grid = [[132, 128, 147, 125, 137, 128, 124, 119, 136, 149, 105, 133, 126, 125, 140, 127], [127, 133, 130, 123, 137, 131, 150, 129, 122, 133, 127, 138, 132, 125, 133, 127], [126, 126, 124, 123, 135, 129, 150, 130, 134, 149, 120, 121, 133, 124, 134, 123], [155, 132, 123, 125, 126, 119, 108, 119, 127, 134, 130, 139, 128, 124, 114, 123], [139, 131, 131, 120, 130, 127, 125, 136, 120, 147, 124, 116, 129, 128, 132, 131], [134, 126, 127, 123, 129, 124, 124, 132, 123, 133, 117, 119, 130, 108, 115, 122], [129, 125, 136, 119, 134, 120, 120, 132, 132, 124, 126, 126, 134, 131, 118, 110], [155, 128, 147, 134, 130, 127, 107, 130, 122, 126, 106, 115, 123, 108, 140, 111], [127, 129, 132, 130, 131, 130, 124, 138, 124, 121, 120, 125, 128, 125, 126, 132]]
Indices start at 1.
row 1 col 1 = 132
row 6 col 9 = 123
row 2 col 15 = 133
row 9 col 12 = 125
row 1 col 14 = 125
row 3 col 1 = 126
row 1 col 15 = 140
row 3 col 4 = 123
row 4 col 9 = 127
row 9 col 7 = 124
row 3 col 3 = 124
row 2 col 5 = 137
row 8 col 16 = 111
row 9 col 4 = 130
row 6 col 3 = 127
row 8 col 8 = 130
row 4 col 14 = 124
row 9 col 1 = 127
row 5 col 9 = 120
row 1 col 6 = 128
row 5 col 16 = 131
row 5 col 15 = 132
row 9 col 13 = 128
row 2 col 2 = 133
row 4 col 8 = 119
row 9 col 16 = 132
row 3 col 2 = 126
row 5 col 5 = 130
row 4 col 5 = 126
row 5 col 12 = 116
row 9 col 2 = 129
row 3 col 10 = 149
row 3 col 7 = 150
row 2 col 8 = 129
row 1 col 4 = 125
row 9 col 15 = 126

A =
[[130 136 145 137 138 155 143 141 132 123 124 130]
 [138 126 131 133 125 129 145 145 136 135 143 134]
 [130 134 146 137 135 154 145 145 133 120 125 129]
 [128 138 150 141 136 153 133 142 142 138 131 132]
 [128 123 133 129 123 135 141 140 126 113 123 124]
 [137 126 134 133 125 134 149 147 134 130 140 133]]
Indices start at 1.
row 1 col 1 = 130
row 5 col 4 = 129
row 5 col 12 = 124
row 2 col 8 = 145
row 4 col 1 = 128
row 5 col 3 = 133
row 4 col 12 = 132
row 3 col 2 = 134
row 5 col 9 = 126
row 1 col 6 = 155
row 4 col 5 = 136
row 2 col 4 = 133
row 6 col 9 = 134
row 5 col 8 = 140
row 3 col 11 = 125
row 5 col 10 = 113
row 6 col 8 = 147
row 3 col 10 = 120
row 3 col 12 = 129
row 5 col 1 = 128

M =
[[109 124 127 116 133 121 118]
 [125 131 154 124 108 132 146]
 [108 124 129 115 132 121 119]
 [110 123 126 118 136 121 117]
 [108 124 129 116 132 121 119]
 [119 129 157 122 111 131 143]
 [109 123 128 116 133 121 119]
 [143 136 137 126 103 134 148]
 [108 124 131 115 130 122 120]
 [142 136 138 126 103 134 148]
 [109 124 138 118 128 124 125]
 [148 137 120 125 107 132 142]]
Rows and columns are counted from 1.
(1, 1) -> 109
(7, 1) -> 109
(7, 5) -> 133
(12, 3) -> 120
(5, 3) -> 129
(8, 5) -> 103
(12, 2) -> 137
(1, 7) -> 118
(7, 6) -> 121
(12, 1) -> 148
(1, 6) -> 121
(10, 5) -> 103
(2, 5) -> 108
(7, 7) -> 119
(10, 1) -> 142
(11, 3) -> 138
(9, 2) -> 124
(11, 7) -> 125
(3, 4) -> 115
(5, 1) -> 108
(4, 2) -> 123
(11, 4) -> 118
(3, 3) -> 129
(2, 2) -> 131
(4, 5) -> 136
(9, 7) -> 120
(9, 1) -> 108
(6, 3) -> 157
(4, 4) -> 118

W =
[[133 120 113 118 123 122 122 134]
 [121 120 123 141 120 117 107 134]
 [118 135 149 149 139 141 134 124]
 [131 107 109 129 134 135 120 150]
 [127 124 138 138 152 158 147 137]
 [119 119 126 147 122 120 106 135]]
Indices start at 1.
row 1 col 1	133
row 4 col 2	107
row 2 col 2	120
row 3 col 2	135
row 4 col 4	129
row 2 col 1	121
row 4 col 5	134
row 3 col 3	149
row 6 col 2	119
row 5 col 3	138
row 5 col 1	127
row 3 col 1	118
row 1 col 3	113
row 6 col 1	119
row 2 col 7	107
row 1 col 6	122
row 5 col 6	158

m =
[[128 138 130 126 129 130 122 125 127 130 134 132 131]
 [118 112 123 133 130 118 123 128 124 112 127 136 119]
 [138 125 125 131 129 141 119 126 118 125 123 124 131]
 [135 135 121 132 126 124 138 124 130 120 128 127 127]
 [124 111 124 129 124 115 125 131 126 112 122 138 117]
 [142 133 123 130 126 126 131 120 133 124 120 127 124]
 [120 122 144 141 133 108 132 117 115 125 131 128 150]
 [131 115 140 125 126 115 134 120 116 124 121 127 143]
 [133 110 144 134 136 105 119 128 106 111 113 136 136]]
Rows and columns are counted from 1.
(1, 1) = 128
(9, 12) = 136
(2, 12) = 136
(9, 13) = 136
(3, 11) = 123
(7, 6) = 108
(1, 2) = 138
(6, 12) = 127
(4, 2) = 135
(7, 7) = 132
(3, 7) = 119
(2, 2) = 112
(6, 10) = 124
(4, 10) = 120
(3, 6) = 141
(6, 6) = 126
(4, 5) = 126
(2, 4) = 133
(1, 9) = 127
(9, 1) = 133
(3, 13) = 131
(6, 8) = 120
(1, 8) = 125
(3, 9) = 118
(1, 5) = 129
(7, 9) = 115
(4, 1) = 135
(9, 11) = 113
(9, 8) = 128
(6, 5) = 126
(8, 11) = 121
(5, 9) = 126

B =
[[139, 145, 124, 122, 114, 116, 118, 109, 113, 134, 125, 109, 140, 110],
 [139, 131, 136, 133, 138, 108, 120, 118, 105, 114, 106, 127, 151, 129],
 [135, 137, 128, 129, 112, 138, 127, 125, 140, 142, 141, 117, 118, 117],
 [152, 146, 136, 136, 123, 131, 115, 107, 130, 126, 111, 113, 124, 114],
 [116, 127, 114, 114, 122, 108, 129, 133, 107, 133, 143, 129, 158, 127],
 [118, 130, 116, 116, 117, 117, 127, 129, 117, 141, 148, 123, 141, 121],
 [131, 119, 135, 136, 146, 124, 129, 128, 124, 116, 112, 135, 131, 137],
 [151, 144, 138, 138, 124, 134, 112, 108, 137, 127, 113, 110, 118, 114]]
Rows and columns are counted from 1.
(1, 1): 139
(5, 4): 114
(5, 3): 114
(4, 2): 146
(8, 11): 113
(6, 1): 118
(3, 2): 137
(4, 10): 126
(5, 5): 122
(4, 3): 136
(3, 5): 112
(1, 4): 122
(4, 11): 111
(2, 1): 139
(7, 8): 128
(2, 9): 105
(1, 9): 113
(5, 8): 133
(1, 6): 116
(3, 6): 138
(3, 4): 129
(7, 5): 146
(5, 2): 127
(3, 9): 140
(8, 14): 114
(6, 9): 117
(3, 8): 125
(2, 14): 129
(1, 10): 134
(5, 11): 143
(8, 8): 108
(4, 4): 136
(8, 5): 124
(1, 7): 118
(4, 8): 107
